[128 = 0]

[143 106  93 154  93 111 159 144 121 120 138 110  89 112 145 110 138 145
 113 124 124] -> N/X
[129 153 145 150 177 126 103 207 119 118 119 122 123 129 135 112 137 121
 112  70 132] -> J/V
[147 129 122 177 158 155 132 185 126  84 120 131 114 110 155 133 124 133
  99  75 135] -> J/R
[128 138 119 147 195 123 160 177  85 113 124 142  59 124 110 140 120 123
 100  90 130] -> Q/P
[106 112  79 153  74 128 208  89 117 109 125 120 132 122  83 134 122 136
  94 212 154] -> Q/F
[118 121 112 144 116 131 142 158 127  89 134 137 120 120 126 124 128 131
 105 100 132] -> J/R
[104 145 111 136 141 134 171  51  99 113 125 147  90 133 103 138 115 135
 111 131 129] -> Q/P
[134 156 115 165 187 114 161 175  97 137 124 160  46 120  95 120 110 135
 109  97 144] -> Q/D
[144 141 110 159 182 130 130 181 122 160 124 123 108 123 160 113 103 149
 108  47 129] -> N/B
[138 118 123 155 130 130 164 106 118 105 127 139 119 113  84 126 137 135
 120 172 133] -> Q/P
[157 110 106 204  98 129 119 150 133 134 118 128 113 117 189 103 115 142
 121  91 115] -> N/X
[121 159 140 143  97 132 124 119 123 109 123 171 127 135 150 114 138 100
 122 117 139] -> Z/Y
[135 156 132 156 215 132 110 226 112 102 130 134  91 121 129 125 134 112
 109  48 131] -> J/R
[126 138 133 152 187 129 171 157 106 111 121 148  56 121  85 154 126 150
 104 141 122] -> Q/P
[126 133 125 185 212 119 179 200  64 100 100 162  19 127  89 122 112 142
  92  68 126] -> Q/P
[143 145 130 138 210 118  77 241 115 144 139 137  87 119 168 103 128 117
 118   6 123] -> N/B
[118 154 145 143 168 109 108 193 118 103 131 120 108 129 108 122 140 103
 111  70 138] -> J/V
[125 133 118 124 158 119 142 155 103 108 133 143  79 115  94 134 132 124
 108 124 135] -> Q/P
[143 136 144 136 183 121 150 171 113  99 131 138 113 124  97 127 116 144
 119 134 117] -> Q/D
[ 90 130 122 166 176 125 111 195 131  53 118 120 101 129 103 122 112 140
 103  95 126] -> J/V
[142 118 126 141  96 130 154 137 158 125 131 134 137 117 156 123 112 144
 105 127 116] -> N/X
[125 125  37 154  71 121 191 110 103 136 121 149  83 120 157 121 123 129
  97 121 123] -> N/A
[147 125 101 157 132 130 169 165 110 114 131 130 100 124 146 117 133 126
 109 106 110] -> N/X
[133 147 131 144 188 138 125 202 120 149 101 133  69 128 140 117 137 126
 114  84 131] -> N/A
[126 136 122 147 124 133 130 139 117  92 117 157 122 145 130 130 150 128
 121 123 121] -> Z/G
[108 136 116 161 138 131 155 168 138  78 124 115 120 119 110 127 147 122
  85 104 118] -> J/V
[120 134 129 138 139 124 160 130 106 107 133 126  76 127  97 125 125 153
  88 134 128] -> Q/P
[160 154 116 162 163 129 171 198  77 130 150 134  56 117 154 112 119 148
 109  24 126] -> N/A
[125 127 139 141 178 115 116 197 112 113 120 116  96 125 138 124 124 131
 116  79 126] -> J/K
[117 142 136 148 174 129 121 214 167  82 123 121  91 121 115 124 121 123
  92  88 127] -> J/V
[127 153 134 132 107 135 145 115 111 115 117 155 139 142 112 138 148 128
 134 170 159] -> Z/W
[123 158 137 143 136 135 168 126 116  96 131 168 165 169 131 133 138 115
 118 152 127] -> Z/W
[141 135 116 158 228 111 133 226  97 134 121 132  70 126  91 130 127 119
 111  81 122] -> Q/D
[114 137 122 190 128 128 135 176 119  90 134 144 103 118 129 117 145 115
  96  92 124] -> J/R
[119 158 146 141 122 135 119 156 129  92 122 158 118 119 134 156 146 122
 135 134 137] -> Z/G
[122 127 159 157 203 136 117 233 125  87 121 136 123 118 124 126 139 117
 117 114 126] -> J/V
[126  90 109 166  68 136 185 111 115 116 129  87 130 118 149 110 131 154
  98 151 110] -> N/X
[133 135 136 145 196 123  93 197 132  99 121 134 108 126 120 121 143 102
  83  61 118] -> J/V
[177 132 105 158 134 138 153 178 115 132 128 106  76 124 162 131 124 132
 103  83 133] -> N/X
[113 118 119 144 175 117  90 171 121 101 121 127 133 102 133 128 135 123
 108  99 119] -> J/K
[115 122 130 138 172 125 160 123 128 121 122 106 122 129  78 146 119 143
 118 151 122] -> Q/D
[120 167 116 150 252 112 132 221 105 150 132 148  81 131 108 122 123 135
 112  81 133] -> Q/D
[133 125 115 145 199 125 104 207 127 109 134 133 130 131 135 116 123 128
 101  80 127] -> J/K
[118 127  99 154 160 117 182 148 117 145 134 117  80 121 106 126 130 137
  94 153 121] -> Q/D
[126 127 115 135  87 146 157 118 133  96 124 128 102 119 119 138 147 125
 121 171 121] -> Z/G
[129 136 115 134 157 147 170 150 130 148 138 129  70 107  95 128 113 148
 116 149 116] -> Q/F

[182 115 144 168 154  88 146 105 133 149 116  74 103 158 137  89 120 137
 145 126 122] -> C/[40]
[169 111 133 172 185 106 153 110 128 162 117  87 103 162 134 156 125 157
 137 116 112] -> T/[38]
[230 105 161 171 189  72 167 106 115 160 133  40 115 198 153 111  90 176
 192  51  98] -> C/[36]
[170 113 127 159 190 121 164 122 120 163 131 112 119 164 127 132  77 146
 123 128 116] -> T/[35]
[163 130 113 164 152  98 131 107 119 150 125  86 139 146 156 109 105 115
 128 136 120] -> C/[40]
[203 132 122 186 208  86 142 104 116 145 131  88  96 169 118 107 154 158
 176  73 124] -> C/[36]
[189 116 122 180 195  85 151  91 113 148  88  59 104 170 128 109 126 152
 174 108 138] -> C/[36]
[137 108 121 145 146 118 149 139  92 148 128 127 151 157 197 150  64 126
 122 154  93] -> T/[38]
[180 117 123 161 182  90 155 109 124 147 122 108  99 176 119 118 102 165
 139 115 122] -> T/[35]
[190 124 132 185 219  86 149 116 141 164 112 101  77 183 108 127 124 188
 154  92 166] -> T/[35]
[167 103 130 191 161  99 155 116 139 188 100  65  95 175 146  98 104 157
 134 156 157] -> T/[38]
[167 120 115 199 166  89 149  86 122 182 131  75 110 163 144 152  93  96
 162 112 111] -> C/[36]
[181 136  98 203 211  96 145  97 140 167 126  62  81 175 113 107 132 171
 182  88 137] -> C/[36]
[136 126 122 192 176 117 155  95 114 172 132  92 126 140 164 129 102 103
 132 128 132] -> C/[36]
[194 127 107 199 234 117 152 120  76 168 127  66  95 206 151 141 110 164
 169  62  94] -> C/[36]
[150 110 123 184 193  93 170 115 120 186 112 105  80 182 151 127  80 110
 155 141 134] -> T/[38]
[160 153 115 166 169 124 132 133 119 157 130 107  93 144 112 125 132 153
 125 115 132] -> C/[40]
[168 105 122 151 184  87 148 123 127 153 118  99 139 173 155 119  85 140
 151 133 125] -> T/[38]
[205 131 127 179 184 109 142  97 116 161 114  72 101 160 120 121 109 156
 143 131 131] -> C/[40]
[174 125 120 143 163 112 150 111 141 174 134  88 120 159 140 108  97 111
 148 120 114] -> C/[40]
[161  98 125 160 170 104 153 111 138 174 118  92 126 178 159 126  63 125
 139 146 111] -> T/[35]
[154 128 120 194 225  84 165 121 117 172 113  94  87 165 141 127  82 140
 142 139 132] -> T/[35]
[173 135 125 169 180 114 150 122  88 139 122 126  91 163 117 125 109 199
 133 117 122] -> T/[35]
[189 143 113 179 237 130 145 110  98 129 138  87  80 199 105 135 157 189
 184  41 125] -> C/[36]
[143 111 114 176 173 117 169 113  96 166 113  96 103 165 173 107  87 117
 160 138 111] -> C/[36]
[157 117 119 181 223 113 152 124 116 165  94 116  88 168 126 140 110 166
 134 112 131] -> T/[38]
[172 111 134 187 215  93 170 113 145 170 119  99  95 181 119 115 116 147
 127 117 127] -> T/[35]
[156 112 123 155 173 111 149 136 124 164 122  84 118 163 148 115  90 126
 136 141 131] -> T/[38]
[183 120 122 183 169  88 151 101 145 179 130  78 107 169 145 127  93 130
 149 119 119] -> C/[40]
[175 121 119 176 191  79 149 107 112 165 114  59 101 171 140 103 119 163
 183 117 133] -> C/[40]
[159 104 106 161 189 123 152 103 135 159 131  97 110 155 163 122  72 134
 102 134 122] -> T/[35]
[150 104 104 201 200 119 154  98  86 168 125  92  98 166 145 135  88 109
 166 117 124] -> C/[36]
[106 131 102 187 226 157 152 130 117 165 127 159  83 153 144 153  87 150
 110 161 144] -> T/[38]
[181 116 129 178 205  87 146 110 133 158 122 116  78 151 114 142 108 156
 145  87 121] -> T/[35]
[173 119 121 166 206 112 166 116 131 162 111  93 104 177 136 109 111 157
 142 111 117] -> T/[35]
[172 121 130 177 161  97 143 110 119 168 152 100 118 155 164 107  96 122
 151 113 103] -> C/[36]
[160 139 120 174 175 108 135  92 110 154 119 109 118 142 118 131 139 155
 148 117 142] -> C/[36]
[204 103 128 167 204  78 164 113 105 137 111  98 124 185 152 115 101 157
 139  89  93] -> T/[38]
[181 123 129 165 170 127 141 127 129 152 118  90  88 152 137 132 112 186
 131 107 123] -> T/[35]
[161 100 115 202 221 120 175 112  94 199 112  97  95 192 175 147  61 116
 125 142 107] -> T/[38]
[158 102 120 162 183  98 149  98 117 178 111  77 108 175 146 128 100 152
 130 136 125] -> T/[35]
[156 121 134 177 197 112 158  94 136 166 118 101  75 164 143 112  72 149
 121 142 147] -> T/[35]
[197 123 105 175 186  97 133 115 101 147 128  61 116 169 139  99 120 140
 166  84 121] -> C/[40]
[200 127 122 181 178  85 157  95 114 154 127  67  78 172 129 105 125 150
 177  92 107] -> C/[40]
[188 120 135 164 179  67 156  95 110 175 107  74  90 178 139  92 105 142
 186 107 127] -> C/[40]
[162 118 124 164 181 108 147 120 145 138 114 108 102 160 126 126  92 181
 141 105 120] -> T/[35]
[193 100 130 153 187  77 147 112 121 118 119  95 112 175 113 126 116 184
 143  98 105] -> T/[35]
[157  96 137 171 158  94 151 110 152 176 116  92 109 170 146 111 103 139
 140 140 121] -> T/[38]

[126 107 127 124 121 122 145 136  89 128 136 116 128 125 125 108 123 132
 113 120 123] -> <69>/[253]
[116 159 131 127 122 125 120 136 103 114 139 115 145 139 118 106 139 134
  98 112 116] -> <60>/[238]
[140 112 105 128 129 126 127 145 135 106 138  66 136 123 150 106 136 131
 152 166 140] -> <71>/[251]
[148  99 129 138 130 126 129 142 148 131 135  79 134 111 149  94 137 142
 147 133 135] -> <71>/[251]
[158 166 146 130 138 127 131 134 101 124 137 119 145 128 116 127 131 128
  91 112 122] -> <60>/[244]
[131 123 124 128 138 131 140 130 142 120 137 112 127 118 140 131 129 132
 160 126 132] -> <71>/[243]
[163 107 117 129 125 129 136 132 101 135 133 137 132 113 130 107 117 137
 107 125 130] -> <69>/[253]
[161 152 142 132 140 138 127 113 106 116 134 132 153 128 116 162 119 137
 155 111 176] -> <67>/[250]
[143 136 137 128 142 136 135 130 138 116 137  96 132 119 123 128 123 132
 157 133 145] -> <71>/[243]
[152 154 149 125 132 129 126 134  97 122 140 113 148 131 120  97 133 136
  98 102 125] -> <60>/[244]
[153 113 131 131 141 127 134 133 137 126 138 106 131 113 128 112 129 133
 134 121 123] -> <71>/[243]
[146 112 132 122 126 127 142 126  67 129 137 109 129 137 126  95 111 127
 126 108 127] -> <69>/[253]
[155 107 127 129 142 136 131 139 145 115 149 106 135 108 142 117 145 143
 156 131 139] -> <71>/[251]
[132 169 144 139 129 118 127 142 101 128 131 118 139 133 118 100 139 123
  64 111 116] -> <60>/[244]
[142 113 129 130 117 126 141 133  94 120 150  99 131 120 109  94 118 137
 122 114 123] -> <69>/[253]
[131 106 123 131 123 120 159 140  80 134 131 117 123 118 128  91 112 130
 113 142 128] -> <69>/[253]
[127 152 123 126 128 128 119 133 117 121 121 133 144 140 109 131 130 117
 111 122 130] -> <60>/[238]
[108 103 125 126 131 120 147 143 115 149 132 107 117 116 133  79 114 126
 103 109 123] -> <69>/[247]
[124 171 141 127 118 119 139 132  90 121 134 119 144 133 103 109 127 121
  82 110 124] -> <60>/[244]
[155 117 125 130 122 126 117 109 116 127 128 155 139 130 136 133 126 128
 156 122 132] -> <67>/[250]
[157 133 142 132 131 135 123 113 124 137 131 148 138 120 112 153 123 133
 135 126 128] -> <67>/[250]
[151 128 138 135 123 133 133 115 101 123 137 120 142 133 121 115 106 127
 143 111 126] -> <67>/[236]
[157 113 122 131 126 131 128 105 102 128 132 154 136 118 119 128 111 126
 161 115 134] -> <67>/[236]
